In the rows, zero is written as 128.
Each row of numbers belongs to one of the objects below and depends on some of the facts about them. Some rows are named. Which object is each other row?

Known rows:
sestoso: [100  88 106 130  86 105 155  64 140 147 140 133 168 103 160 152 140 162
 159 128 152 107 177 113 143 111 115 186 131]
trestek: [144  90 105 164 118 114 200  80 126 148  76 146 156 115 141 122 149 132
 159 130 150  90  95 134 149  49 114 110  64]
ladapul: [137  86 150 135 163 119 189 120 144 112  80 134 154  94 158 111 140 156
 187 139 139 102 171  90 144  88 140 144 112]
plizim: [142  88 100 226 184 118 151 122 140 151  86 124 162 117 166 130 130 142
 149 134 161 113 110 105 161  81 139 135  99]
tosu: [144 100  54 160 117 148 171  93 143 160  46 159 166 118 147 137 149 152
 183 121 146  87 139 145 159 102 150 147  67]
gruflak: [ 93  97 102 166  66  88 122  63 118 125 126 151 170 141 170 140 114 149
 135 159 135 122 120  89 147  74  56 154 110]
stubrin: [105  90 106 157  59  84 147  59 118 144 124 144 173 137 160 152 122 144
 128 157 125 114 122  83 146  67  85 150 110]
gruna: [143  97 139  71 128 116 172 120 140 128  75 141 156  99 173 127 149 159
 198 124 118  98 175  92 149 141  93 149 137]
gazin: [106  74  85 187 110 103 202  65 141 165 105 165 167 119 136 142 149 150
 144 132 147 101 108 119 159  41 152 173  83]
sivutror: [ 66 104 110  80 134 131 156 130 144 146  68 186 160 109 152 155 144 161
 183 117 147 101 135 108 156 108 108 153 121]
pelakla: [156  92 113 145 141 108 170 106 139 143 111  92 156 104 188 131 149 153
 169 118 142 107 159 113 153 154  97 156 143]
fopebro: [118  96 104 148 110  91 161  85 130 142 123 151 166 118 175 138 132 144
 146 129 146 107  90 108 157  80  60 154 114]
kliflol: [148  91 124 163  52 107 153  31 118 116 103 104 172 122 145 117 123 148
 160 166 123 104 205 105 119  64 131 143  83]
trumim: [ 82  94 117  58  73 115 158  79 142 125 104 185 168 102 151 142 139 168
 184 130 124  97 178  95 146 105 104 182 122]
zediplir: [128 108 128 117 110 119 148 121 132 168  81  99 148 108 157 139 122 143
 177 110 150  84 132 143 145 127 104 106 118]
sezol: [ 90 104  73 157 141 124 147 111 143 152 101 162 157 121 172 151 145 159
 163 115 168 111 110 134 162 122  93 165 119]
votrok: [154 108 121  98 113 123 171  92 133 130 101 104 150  94 178 124 149 147
 194 113 156  93 177 141 135 147  82 129 125]

How the objects are related:
binul Ω: grabrum
bredemem Ω: dizes grabrum vokla vobrem
bribrir Ω: lafler tizer drolin
brulem Ω: grebra gazin
dizes Ω: vobrem flastir
drital Ω: buninol gusak
drobruk Ω: staklum vokla flastir
drolin Ω: drobruk gusak fopebro
droplalu Ω: fefor
drutra Ω: fopebro
dubra Ω: zotros plilagre
duklas Ω: grotrem zizem
duvom Ω: drobruk
fefor Ω: vokla vobrem
flaskol Ω: trestek flastir
flastir Ω: trestek
fopebro Ω: gusak triplufol
getrir Ω: bredemem
grabrum Ω: trestek dizes vobrem
grakar Ω: zeto klaplak
grebra Ω: siper bremuk
grezi Ω: staklum pemutri
gribri Ω: pudustin drukel
grotrem Ω: tosu
gruflak Ω: trestek tufo
gusak Ω: komufe mebrak
kedrol Ω: vobrem
kesivom Ω: pudustin bremuk
kisak Ω: triplufol
kizek Ω: liflor duvom vobrem mebrak
klaplak Ω: rabrun klimi
klimi Ω: mubelu kizek
klosal Ω: dubra
klufo Ω: drobruk gazin
komufe Ω: bremuk
lafler Ω: vokla rosto
legrel Ω: buninol klimi flaskol
liflor Ω: trestek miras
lupem Ω: simin
luplum Ω: bredemem skepe mebrak
luvam Ω: klimi
maste Ω: fefor
mebrak Ω: liflor rabrun
mibri Ω: zeto grabrum
monitus Ω: dizes
mubelu Ω: staklum trestek
navu Ω: klaplak
nodrur Ω: stubrin
nostal Ω: zotros grabrum vobrem
nutrik Ω: zotros duvom zizem
pemutri Ω: vobrem mebrak
pigi Ω: miras
plibral Ω: bredemem
plilagre Ω: rosto
plizi Ω: nutrik rifli stomik fopebro ruskas
plizim Ω: bredemem
pobom Ω: liflor vokla mebrak flastir flaskol
pudustin Ω: ruskas
rabrun Ω: mubelu grabrum
rapusko Ω: duvom
rebul Ω: vomu binul
rirok Ω: tratrol
rosto Ω: trestek flastir
rufol Ω: fastek
ruralom Ω: bredemem zizem
ruskas Ω: grabrum gazin
sezol Ω: rapusko flastir
sivutror Ω: getrir
skepe Ω: flaskol mibri
skoflan Ω: siper
statos Ω: grabrum
stifer Ω: fefor maste
stomik Ω: zizem mebrak
stotor Ω: rabrun
stubrin Ω: siper binul
tosu Ω: vokla
totru Ω: rasik
treguk Ω: liflor dizes
trestek Ω: vobrem
tresuk Ω: duklas
tretam Ω: rabrun
trotos Ω: mibri stubrin
trubru Ω: flastir
tubim Ω: pobom
vogron Ω: stosak vobrem maste
vokla Ω: trestek
vomu Ω: zediplir staklum ponim statos
vuvudas Ω: tufo
zediplir Ω: skoflan
zeto Ω: liflor staklum rosto navu
zizem Ω: siper grabrum fefor
zotros Ω: fefor flaskol
β b <- bafitam bevul bredemem bribrir brusko drolin drukel fastek flopler flune fuva grakar groplun kedrol klimi kluskon komufe lafler lelor lestis luplum mubelu mudom plibral plopan plusta rekar ruflil siper skistoflim stepem stifer studok sutes taflufles tistupar totru treguk trupal zediplir
β a <- bego binul bipur bredrak bremuk brevus brukiro brulem buskibro dizes drestin drital drobruk droplalu drutra dubra duklas dumugor fabra fefor fisos flaskol flastir flogri fogir fopebro foten getrir grebra greva gribri grirum grobrok grotrem gruflak gruna gusak kegas kesivom kisak kletro kliflol klilusik kliskufim klosal kluflar klufo kodu koskudres ladapul legrel liflor lupem luvam maste mebrak mibri miras monitus musto nastimor navu nodrur nostal nutrik pelakla pemutri pigi plafos plelimu plipin plizi plizim pobom ponim potol pudustin rabrun rapusko rasik rifli rirok rovamim ruralom ruskas simin siplis skatum staklum statos stestefan stomik stosak stotor stubrin suza tabro tizer togri topletun tratrol tratrom trestek tresuk tretam triplufol trotos trubru tubim tufo vokla vola vomu votrok vuvudas zeto zilak zotros
β c <- buninol drepla dudri duvom gadro gazin gimam goplepa grabrum grezi kizek klaplak petram pigul pinek plilagre ploboplam plupusto rebul riror rosto rufol sestoso sezol sivutror skepe skoflan stadros suzen tetru tosu trufun trumim tudrem vidra vobrem vogron zizem
{bafitam brevus brulem drolin flastir fuva getrir grezi klaplak kluflar kodu komufe lelor lestis luvam miras musto navu nutrik pigul plizi rapusko rekar rirok rovamim rufol sivutror skistoflim stadros stepem stestefan stubrin tabro tetru tistupar togri topletun tosu tresuk triplufol trotos trumim vidra vokla vola} λ 839
{bego bredemem bredrak bremuk brukiro buskibro dizes drepla drestin drital drobruk drutra duklas fabra fastek fefor fisos flaskol flopler flune foten gadro gimam grabrum grotrem gusak kedrol kisak kizek kletro kliskufim koskudres liflor luplum maste monitus mubelu nastimor pemutri pigi plibral plizim ploboplam plupusto ponim potol rabrun rifli riror ruflil ruskas sestoso siplis stotor studok suzen taflufles tizer totru tratrom trufun tubim tufo vobrem vogron zediplir zilak} λ 89
{bevul binul brusko droplalu dudri flogri gazin goplepa grakar greva gribri groplun gruna kliflol klosal klufo kluskon ladapul lafler mibri mudom pelakla petram pinek plelimu plipin plopan plusta pobom pudustin rasik simin skatum stosak suza tratrol tretam trupal zizem zotros} λ 621
{bipur bribrir buninol drukel dubra dumugor duvom fogir fopebro grebra grirum grobrok gruflak kegas kesivom klilusik klimi legrel lupem mebrak nodrur nostal plafos plilagre rebul rosto ruralom sezol siper skepe skoflan staklum statos stifer stomik sutes treguk trestek trubru tudrem vomu votrok vuvudas zeto} λ 254
bafitam σ topletun kizek
brulem σ riror votrok gimam
buskibro σ buninol sutes
dudri σ brukiro droplalu
duvom σ rasik kegas
fisos σ ruralom vogron grabrum ploboplam navu
flaskol σ mebrak
flastir σ vuvudas kisak bevul bipur
flogri σ navu
flopler σ suzen getrir bremuk
foten σ tretam rosto
gazin σ stepem staklum
goplepa σ bribrir musto plipin mibri
grakar σ plelimu dumugor
greva σ plelimu rifli
grirum σ nastimor statos
grotrem σ ruralom trumim gruna plopan
klaplak σ tabro siplis rovamim
kliflol σ tizer drutra
klilusik σ bredrak rifli tudrem
kluflar σ legrel drepla kliskufim
kodu σ fastek grezi fogir
koskudres σ fogir
ladapul σ plelimu kizek flune
lelor σ rebul kletro
lestis σ petram skoflan
lupem σ tufo kisak
luvam σ groplun
miras σ drutra
monitus σ ruralom togri nastimor
mubelu σ sestoso plipin
mudom σ tubim
nutrik σ brusko rabrun dubra gruna
pemutri σ siplis fabra
pigul σ rebul grezi
plafos σ drukel musto fefor flune fabra
plibral σ pudustin trumim gruna navu
plizim σ rovamim flune
plupusto σ bremuk maste
plusta σ gimam tratrol vokla sezol navu pelakla
rapusko σ bego grobrok stepem taflufles plelimu
rekar σ fastek sestoso
ruflil σ getrir vokla bipur
rufol σ tratrom kizek
skatum σ treguk maste ponim
skepe σ stadros
skistoflim σ taflufles pinek navu
stestefan σ riror tubim
stifer σ kesivom
studok σ brukiro brevus fabra
suza σ musto drolin luplum trumim maste
tetru σ drolin kluskon potol
tistupar σ drobruk vomu fastek kletro
tosu σ fuva nodrur kletro navu
totru σ grobrok treguk
trestek σ liflor
tresuk σ bego
trotos σ komufe statos
trubru σ bribrir drepla
trufun σ lafler suzen klimi sezol
trupal σ fastek musto
vidra σ vuvudas fabra maste
vola σ legrel staklum nodrur drestin
zeto σ zilak buninol
zizem σ bredrak
[bafitam binul brukiro brulem drepla drobruk dubra dudri duklas flune fogir grakar grebra greva kliskufim kluflar legrel mebrak miras musto nutrik petram pinek plibral ploboplam plupusto ponim rabrun rebul rovamim skistoflim skoflan staklum tabro topletun totru trestek trufun vola vomu] τ f
[bego brevus dizes drolin fisos flogri fopebro gazin gribri grobrok groplun grotrem kegas kizek kletro klosal klufo kodu komufe lestis maste mudom pemutri pigi rapusko rirok riror ruralom ruskas sestoso siper skepe statos stepem stifer stomik tetru treguk tretam trumim trupal tubim vobrem vokla zeto] τ e
[bevul bipur bredemem bredrak bremuk bribrir brusko buskibro drestin drital droplalu drukel drutra dumugor fastek fefor flaskol flastir flopler foten fuva gadro gimam goplepa grirum gruna gusak kesivom klaplak klilusik klimi kluskon koskudres ladapul lupem luplum luvam mibri monitus mubelu nastimor navu nodrur pelakla pigul plafos plelimu plilagre plizi plizim pobom potol pudustin rasik rekar rifli rosto ruflil sezol simin sivutror stadros stestefan stosak stotor studok suzen tistupar togri tosu tratrol tratrom tresuk triplufol trotos tudrem vidra vogron votrok vuvudas zediplir zilak zizem zotros] τ d
[buninol duvom fabra getrir grabrum grezi gruflak kedrol kisak kliflol lafler lelor liflor nostal plipin plopan plusta rufol siplis skatum stubrin sutes suza taflufles tizer trubru tufo] τ g

Which object is each row?
No name comes twice in this set of rows, the named rows included.
[151  90  88 232 174 119 156 119 141 153  77 127 162 119 167 133 130 144
 153 136 147 110 107 107 168  95 133 142  94] : monitus
[155 104  82  90 111 128 161 136 143 152  34 193 167 121 175 137 142 154
 191 122  91  88  97  90 176 140  74 147 101] : navu
[102  91 103  75  60 111 197  69 130 183 100 151 173 104 119 168 164 139
 156 106 152  80 118 147 146  59 118 136  84] : vobrem
[108  86  91 225  92  92 140  56 122 117 111 156 168 143 161 127 111 146
 129 178 138 121 101  83 149  36 101 153  77] : trubru
[ 85  98  88  94   9 111 154  47 117 162 103 153 175 131 118 173 139 145
 147 136 133  94 150 124 137  56 113 139  78] : grabrum
[ 96  92  99 155  37 120 138  21 126 111 116 135 170 121 134 132 123 162
 167 167 141 107 226 112 120  71 156 164  79] : rufol
[ 71  97  93 167 113 110 131  95 138 161 115 157 174 120 146 163 130 153
 136 128 163 113 124 112 153  76 110 172 112] : kizek
[119  85 126 154  54  84 148  45 119 124 147 111 170 124 167 141 126 153
 144 159 121 116 172  86 133 102  94 165 131] : plipin

Now the same objects, written a new way:
Some rows with their names:
plizim: [104  95  88 126 120 108  87 122 150 156 165 105 136 165 161 124 151 120
 151 126  97 156 139 138 155 138 116  95 128 111 153 129 176 135 147 116
  84  85 107]
koskudres: [125 123 107 132 110  70  97 120 131 155 165 116 171 113 161  84 103 128
 111 139  73 138 142 151 161 130 122  91 180 127 151 151 181 135 147 134
  87  94 116]
kluskon: [146 135 126 155  83 103 160 121 147 121 167 139 154 117 160 115 138 119
  95 153 141 123 101 136 138 119 151  91 194 137 156 169 147 157 132 137
  84  97 113]
tosu: [154 101 118 119 121  96  86 131 119  95 163 142  99 152 144 159 134 118
 114 129  70 111 163 178  98 152  72  91 187 130 134 101 174 191 133 129
  85  88 105]
nastimor: [154 148 117 173  85 100 145 115 155 128 165 129 155 119 160 115 137 130
  94 144 149 121 101 135 145 126 148  95 194 149 154 160 162 164 132 134
  83  89 119]
tratrol: [154 149 118 174  84 111 149 120 148 129 167 136 159 116 159 132 133 124
  92 140 142 115 105 137 145 126 149  95 192 157 153 164 165 164 130 137
  86  91 120]
togri: [161 169 121 167  86  85 121 114 137 112 164 135 147 116 159  91 150 123
  86 131 149 102  97 126 146 137 145  91 190 138 144 153 142 172 128 128
  80  92 122]
kesivom: [154 128 118 147  90 131 110 128 168 119 165 100 105 165 161 143 161 126
 100 131 173 134 117 143 147 127 127  90 162 149 140 125 164 202 111 130
  90  86 114]
duklas: [126 138 144 135  79 155 126 153 115  73 111 170  84 187 132 182 162 121
 164 140 181 154 151 148 160  68 136 157 105 157  92 149 159 151 110  97
 158  92 122]
monitus: [114  87  91 138 115  97  91 122 128 159 167 104 141 155 140 104 155 126
 161 124  80 142 150 154 140 146  92  94 171 120 154 126 174 144 146 113
  87  90 111]
ruflil: [105 116 107 127  95  77 102 123 128 154 168 144 159 112 171  81 110 134
 116 140  78 150 138 155 153 135 122  92 189 117 150 165 170 133 151 134
  84  90 117]
rebul: [127 138 153 120  81 136 126 159 136  68 116 185  84 185 111 187 137 129
 166 176 147 150 151 148 125  63  93 155 114 143  96 100 169 161  84  94
 151  93 118]
grotrem: [135 106  88 131 152 150 140 161 151 165  99 117  95 143 170 157  94 168
 159 122  90 114 163 177 105 150  86 128  92 131 112 148 178 151 133 138
 144  96 115]
flune: [121 157 144 155  71 133 146 140 119  72 102 201 123 125 145 132 135 158
 170 173 178 160 128 142 154  64 149 157 165 129  99 172 118 134 118 106
 142 101 151]
skatum: [114 134 108 138 143 120 149 154 123 156  79 200 145 116 163 112  63 190
 177 147  91 146 161 168 147  96 138 160  97 119  97 166 171 127 134 116
 155 141 150]
buskibro: [124 124  99 142 104  74  95 118 137 156 163 127 167 115 166  87 100 139
 116 134  83 147 137 152 155 133 131  94 186 121 151 160 178 137 150 136
  84  86 121]
rirok: [163 149 103 154 149 155 164 146 167 151  89 119  86 154 165 144 135 160
 125 125 177  90 131 127 101 148 129 130 102 128 115 142 132 179  95 129
 127 120 130]

Which object is each row?
No name comes twice in this set of rows, the named rows included.
[103  92  91 122 150 133 145 163 167 162  87 107  90 165 168 107 101 175
 170 129 111 119 154 155 101 142  92 113  91 111 120 130 167 143 126 131
 119  97 116] : stifer
[136 124 102 124 153 115 149 145 180 144 106 186 140 112 170 164  60 179
 149 152  77 116 151 152  95 140 109 154 114 109 139 148 177 128 138 138
  91 103 112] : gazin
[136 127 132 118 149 150 105 178 166  78  76 188  81 161 163 178  64 185
 175 160  78 154 167 187 101 108  69 159  91 113  86 113 172 159  94 120
 158 101 134] : duvom
[161 146 140 124 115 124  96 122 166  67 166 115  96 172 143 175 144 108
  89 140 115 103 111 127 106 137  87  95 174 115 144 106 145 193 115 125
  82  89 113] : sivutror
[ 86 109 132 119  82 135  93 155 105  99  97 200 108 159 152 137 148 142
 177 146  91 164 165 178 161  86 101 152 101 118  90 164 152 130 139  97
 154  93 128] : totru
[161 122 119 155  91 121 110 126 166 117 168 101 110 158 153 122 160 132
 107 138 171 126 114 146 144 128 134  88 167 140 147 129 155 201 107 127
  90  88 122] : vuvudas
[149 140 142 131 107  73 168 121 127 111 168 103 165 116 152  81 143 103
  91 168 121  96 113 135 156  82 142  90 184 145 151 148 172 148 123 132
 101 159 119] : fastek
[126 140 122 121 117  69  99 117 110 150 162 123 164 114 162  77 124 112
  93 139  71 110 142 137 155 131  91  89 188 117 137 141 172 137 145 128
  89 115 116] : tistupar
[ 86 109 122 119  80 153  88 160 113  92  97 196  96 167 162 164 149 146
 176 136 102 164 164 179 162  98 118 155  92 111  92 170 133 128 147 103
 148  86 128] : grakar
[161 155 148 126 147 155 164 170 142  67  80 193  78 175 123 178  88 148
 167 167 124  94 161 140  99  95  82 161  93 120  91 109 130 160  76 103
 154 152 130] : grezi

Now the same objects, written a new way:
Some objects and their rows:
maste: [114 115 128 151 137 140 118 142 127 136 137 122 147 123 163  82 108 129
  76 139 153 166 106 148 155 143 113 118 117 125 139  84 111]
fopebro: [109 109 136 145 186 128 117 148 130 134 133 140 153  84 122 120 104 124
 142 113 137 164 113 140 172 155  83 139 147 145 134 113 121]
ruralom: [126 104 117 143 162 139 122 130 132 153 144 128 141  87  95 126  98 126
 102 141 157 139  98 147 177 117 113  91 165 160 102 111 102]
fisos: [130 149 135 142 185 143 140  99 149 152 161 152 146  98  70 135 124 133
 199 152 151 153 119 124 161 108 123  63 139 121 143 159 143]
mubelu: [116 107 123 149 122 132 116 133 140 158 133 114 148 149 171 102  95 128
  96 139 164 156 113 142 158 126 157  93 112 132 141 137 116]
plipin: [116 147 136 133 126 127 111 117 106 133 150 112 162 145 139 147 165 129
 150  74  94 116 121 138 128  58 138 181 123  95 113 137 102]
sestoso: [129 113 149 136 116 144 145 125 135 153 154 132 143 112 116 118 141 126
  99 103 135 149 119 129 173 137 103 106  88 140 129  97 129]
pudustin: [102 104 130 155 213 123 109 138 122 125 132 127 161  88 143 129 106 123
 126  87 149 165 113 133 187 152  99 109 137 169 140 146 118]
plibral: [138 104 103 153 100 109 114  85 126 148 118  97 146 157 116 154  96 124
 124 122 158  94 119 123 140  68 205  59 156 146 138 223 103]
flaskol: [119 113 119 158 142 133 111 126 142 141 131 118 144 129 172  96  93 130
 113 152 164 161 114 142 146 140 152  92 120 127 153 128 117]
binul: [117  91 114 161 128 104  94 109 106 108 108  75 160 147 191 136 105 119
  74  67 131 123 116 129 148 116 156 125 135 142 143 174  93]
rasik: [130 132 141 154 158 140 125  98 129 121 151 114 154 115 128 117 138 128
 126  89 135 153 121 119 166 146 107  99  91 137 135 116 133]
bredrak: [147 125 141 151 123 140 117  97 139 127 149 115 140 102 112 119 129 128
 122  98 133 134 116 121 161 149 114 107 118 131 122 104 128]
rovamim: [169 105 130 150  53 118 107  78 125 110 129  76 146 142 138 141 130 123
 116  65 105  92 130 113 129 125 159 127 135 127 120 149 121]
groplun: [120 140 142 145 150 148 137 114 133 138 159 130 154 113 105 122 142 127
 124 105 146 141 118 127 182 151 111 116  95 147 123  94 129]
foten: [143 136 139 147 132 140 114 104 157 139 152 123 141 133 127 127 125 130
 171 114 134 145 122 122 161 137 141  93 119 123 132 134 141]
suzen: [141 118 141 145 103 139 142 104 136 137 142 127 140 108 105 127 134 125
 111 103 134 130 121 122 170 149 121  98  98 152 134 106 124]

Name these rows:
No name comes twice in this set of rows, the named rows included.
[125 119 116 148 142 141 113 132 152 157 142 120 144 132 138 109  95 133
 135 167 155 150 108 149 161 128 148  99 140 129 127 115 116] : zeto
[119 152 132 137 129 129 118 115 102 134 143 133 161 133 109 155 164 126
 145  84 100  99 128 135 132  64 141 190 114 108 120 140 101] : plopan
[111 155 130 145 230 144 136  87 148 154 168 156 153 109  66 146 128 134
 215 141 157 149 118 122 169  90 130  38 132 136 148 172 145] : flogri
[149 155 131 161 155 147 100 113 171 118 149 121 142 126 141 143 123 127
 200 116 130 120 128 122 164 167 158 117 117 136 127 112 135] : ladapul
[109 139 120 146 124 117 107 124  89 122 124 125 161 136 156 108 145 128
 103 128 112 126 125 149  99  63 139 191 120  75 156 114  88] : tufo
[117 102 138 148 162 122 115 132 123 122 126 131 158  92 143 109 110 126
 139 100 131 164 123 129 154 173  94 125 134 143 154 128 136] : triplufol
[120 106 139 151 144 122 118 137 124 131 123 138 155  95 131 114 113 121
 118  92 139 156 126 127 170 174  96 143 118 154 142 122 126] : drukel
[118 104 134 152 153 122 113 141 125 135 119 133 152  94 122 127 107 119
 117  99 148 151 118 132 178 155 105 138 131 166 132 130 115] : zediplir
[118 101 125 146 158 134 113 142 130 143 134 132 144  95 128 113  97 125
 104 132 145 151 103 147 174 140 103 126 151 151 115 108 108] : stomik
[142  81 124 145 119 102  81 127 144 134 113  94 152 144 142 184  88 119
 182  61 107 103 125 122 150 117 172 129 190 153 114 225 114] : brulem
[108 135 123 142 135 111  99 139  96 123 123 126 162 123 150 127 137 127
 136 113 107 130 123 147 113  70 131 201 143  88 146 130  87] : tizer
[138  81 126 141 138 130 107 123 142 149 138 111 138  94  98 149  90 122
 128  93 137 126  98 142 189 139 119 108 181 178  80 126 109] : plizi
[110 131 150 133 147 148 134 136 153 168 173 119 155 163 155 126 133 132
 156  91 138 173 121 132 174 131 129 102  74 126 126 143 147] : trupal
[158 130 137 142 117 144 120 102 164 147 155 113 136 131 107 138 120 131
 178 112 128 130 120 121 161 136 142  89 131 127 115 133 138] : lupem

The same objects again, as new rows of numbers:
Some objects and their rows:
nutrik: [125 129 120 147 128 169 134 136 118 133 123 127 126  87  98 122 125 116
 115 135 136 137 161 164 129 116 150 139]
drobruk: [125 133 122 154 118 157 134 133 120 114 129 173 124  94 101 124 130 115
 113 124 108 148 110 131 144 220 132 143]
stifer: [127 134 119 110 140 117 136 134 151 114 123 107 128 102 106 114 129 146
 144 127 134 175 137 118 126 109 148 150]
kliskufim: [127 132 119 123 120 128 134 134 122 112 145 131 127  92 105 121 141 115
 117 127 116 123  98 134 151 146 133 138]
trumim: [152 132 119 109 122 116 157 132 175 112 124 106 130 163 113 159 149 119
 116 126 112 145 106 117 127 115 146 141]
zilak: [126 128 121 127 119 119 134 132 118 109 136 124 132  91 110 116 132 113
 115 127 116 127  98 131 140 130 136 137]
zeto: [127 129 120 116 137 116 136 133 118 121 123 119 128 116 102 117 125 156
 162 130 138 187 129 119 133 114 148 163]
drepla: [130 128 124 120 120 115 140 130 159 110 125 158 130 103 107 118 136 119
 119 128 109 126 101 124 131 151 134 141]
miras: [126 130 120 127 119 137 127 131 121 122 128 117 139  92 101 121 134 115
 118 132 141 133 115 168 146 121 136 137]
flaskol: [129 137 133 166 122 134 130 131 123 154 123 165 128 112 109 118 129 128
 115 133 122 173 111 146 149 205 138 167]
tufo: [131 135 130 111 160 118 132 135 116 110 124 111 129 145 116 199 137 178
 171 124 117 145 100 120 144 115 138 146]
klimi: [128 133 119 157 119 136 153 131 118 115 128 129 129  97 115 120 128 115
 113 127 104 128 114 126 128 128 156 140]
flogri: [139 135 117 111 146 118 143 137 121 119 122 106 127 129  99 134 125 135
 115 123 136 129 104 120 167 110 142 146]
ponim: [124 132 121 134 121 119 136 133 120 107 139 124 143  88 115 118 130 117
 118 126 114 121  97 139 135 133 135 139]
kletro: [131 137 120 110 134 117 156 136 158 112 127 105 127 119 104 151 154 129
 116 126 115 130  98 123 168 133 133 139]
rifli: [130 129 121 128 119 116 137 136 119 111 135 118 133  89 119 118 137 118
 118 122 111 124  96 128 136 139 136 138]
pigul: [125 134 117 110 119 121 130 135 152 133 122 142 126 116  99 117 124 119
 118 133 147 143 138 150 137 124 134 137]

Rows to name:
No name comes twice in this set of rows, the named rows included.
[134 132 116 132 121 155 134 130 128 166 119 160 128 124  98 116 124 116
 115 142 134 159 163 146 128 135 139 142] : tosu
[250 133 118 107 197 119 134 138 190 142 124 110 128 125 152 240 126 162
 193 127 108 171 169 121 135 118 142 167] : grabrum

